Here is a tiny trained network, its code and every weight. The questions are about switching its units off for an input and a class, where a switched-off unit gives its printed mean instead of its output.

import numpy as np


def w(rows, s, z=0):
    codes = np.array(rows[::2]) - 128.0
    scale = np.full(codes.shape[1], s)
    scale[-1] = z or s
    return codes * scale


def norm(h):
    return h / np.sqrt((h * h).mean(-1, keepdims=True) + 1e-5)


def f(y):
    return np.maximum(y, 0)


def log_softmax(a):
    a = a - a.max(-1, keepdims=True)
    return a - np.log(np.exp(a).sum(-1, keepdims=True))


def net(x, mask):
    res = np.array(x, float).reshape(1, 4) / 4 @ E
    u = 0
    for l in range(4):
        y = f(norm(res) @ A[l][:, :-1].T + A[l][:, -1])
        res = res + np.where(mask[u : u + 4], y, B[l][:, -1]) @ B[l][:, :-1]
        u += 4
    return log_softmax(norm(res)[-1] @ U[:, :-1].T + U[:, -1])


A, B = {}, {}
E = w([
[121,178,220,154,54],'x0',
[160,61,56,92,208],'x1',
[128,131,128,128,132],'x2',
[53,1,83,219,131],'x3',
],0.0068)
A[0] = w([
[115,163,70,122,147,156],'0.n0',
[124,131,120,121,119,38],'0.n1',
[75,150,58,55,85,33],'0.n2',
[100,76,196,253,144,3],'0.n3',
],0.0057,0.0029)
B[0] = w([
[210,121,192,100,97,215],'0.n0',
[75,61,107,141,115,128],'0.n1',
[83,136,75,105,23,139],'0.n2',
[152,164,123,255,186,253],'0.n3',
],0.0058,0.0021)
A[1] = w([
[104,109,82,227,172,117],'1.n0',
[255,212,97,97,166,7],'1.n1',
[92,95,86,198,158,194],'1.n2',
[168,238,207,70,116,243],'1.n3',
],0.0071,0.0021)
B[1] = w([
[97,255,167,67,144,203],'1.n0',
[183,93,77,197,112,193],'1.n1',
[156,119,242,39,130,205],'1.n2',
[34,90,78,92,86,254],'1.n3',
],0.0081,0.0077)
A[2] = w([
[125,117,128,150,128,20],'2.n0',
[1,160,204,226,115,243],'2.n1',
[207,112,111,124,177,195],'2.n2',
[115,70,195,119,56,2],'2.n3',
],0.0086,0.0021)
B[2] = w([
[176,138,41,91,130,128],'2.n0',
[204,127,142,128,208,254],'2.n1',
[69,189,128,254,64,170],'2.n2',
[88,226,124,165,203,162],'2.n3',
],0.0067,0.0079)
A[3] = w([
[54,144,110,116,181,53],'3.n0',
[85,135,117,144,2,253],'3.n1',
[166,88,38,57,156,142],'3.n2',
[130,110,149,73,208,188],'3.n3',
],0.0095,0.002)
B[3] = w([
[95,68,85,71,90,192],'3.n0',
[112,44,116,61,166,253],'3.n1',
[196,129,165,254,143,226],'3.n2',
[83,153,72,41,11,254],'3.n3',
],0.0074,0.0056)
U = w([
[100,80,2,64,71,110],'0',
[49,199,171,4,136,61],'1',
[194,201,137,246,195,249],'2',
],0.0098,0.0019)

Each question gives the input, the list of numbers given to net, and the class t.
The units are the neurons (one row each of A and B). Each row of codes is followed by its name. A weight is (code - 128) times the scale printed after its matrix; where a second scale follows, it is the last column's (A, B and U).
mask holds one flag per neuron, layer by layer. A switched-off neuron (its flag False) gives its mean, the last column of its row in B, instead of its output. The means were averaged over made-up inputs and are rounded, as every weight is.
A unit's drop is (log p(t) with every unit on - log p(t) with that unit switched off) / (log p(t) with every unit on - log p(t) with every unit switched off).
The circuit of an input: a set's keep is (log p(t) with only the set's units on - log p(t) with every unit switched off) / (log p(t) with every unit on - log p(t) with every unit switched off). Starting from the 12 units with the biggest drops (on a tie, the unit counted first), units are removed one at a time, each time the one whose removal leaves the highest keep (on an exact tie, the one counted first), for as long as the keep stays at least 0.8.
units of the circuit, in order: the units of the circuit, biggest drop first
most important unit: the unit with the biggest drop
k most important neurons: the k neurons with the biggest drops, biggest first
k most important neurons of layer l: the k neurons of layer l with the biggest drops, biggest first
drop when u is switched off: that unit's drop, to one decimal
input [4,8,4,-6], class 0: units of the circuit, in order	1.n0; 1.n2
input [-6,2,-1,-3], class 2: most important unit	3.n3
input [0,-4,-4,7], class 1: 2 most important neurons of layer 1	1.n2; 1.n0
input [-2,-3,-8,8], class 1: units of the circuit, in order	1.n2; 1.n0
input [-1,-6,4,-4], class 0: units of the circuit, in order	1.n3; 1.n2; 1.n0
input [-1,5,2,-8], class 2: units of the circuit, in order	3.n2; 1.n1
input [-1,5,2,-3], class 2: 2 most important neurons	3.n3; 3.n0
input [3,-5,2,7], class 2: 2 most important neurons	1.n3; 0.n3
input [4,-2,-3,3], class 2: 2 most important neurons	1.n3; 3.n1
input [4,-1,-3,5], class 2: 2 most important neurons	1.n3; 0.n3
input [-3,-6,3,-2], class 0: 3 most important neurons	1.n3; 1.n2; 1.n0
input [3,6,2,1], class 1: 2 most important neurons	1.n3; 1.n1
input [2,-2,-2,3], class 2: 2 most important neurons of layer 3	3.n1; 3.n0
input [8,0,8,1], class 2: most important unit	2.n1
input [-8,-4,-1,-5], class 0: 2 most important neurons	2.n1; 3.n1
input [-5,2,3,-7], class 2: 2 most important neurons	3.n2; 3.n3
input [-5,-6,-4,0], class 0: 2 most important neurons of layer 1	1.n2; 1.n0
input [-2,-1,0,-8], class 0: 2 most important neurons	2.n1; 1.n1
input [-1,-1,3,6], class 1: drop when 1.n3 is switched off	0.0
input [4,-4,1,4], class 2: drop when 1.n3 is switched off	0.3
input [-8,3,-1,-7], class 2: drop when 3.n2 is switched off	0.2
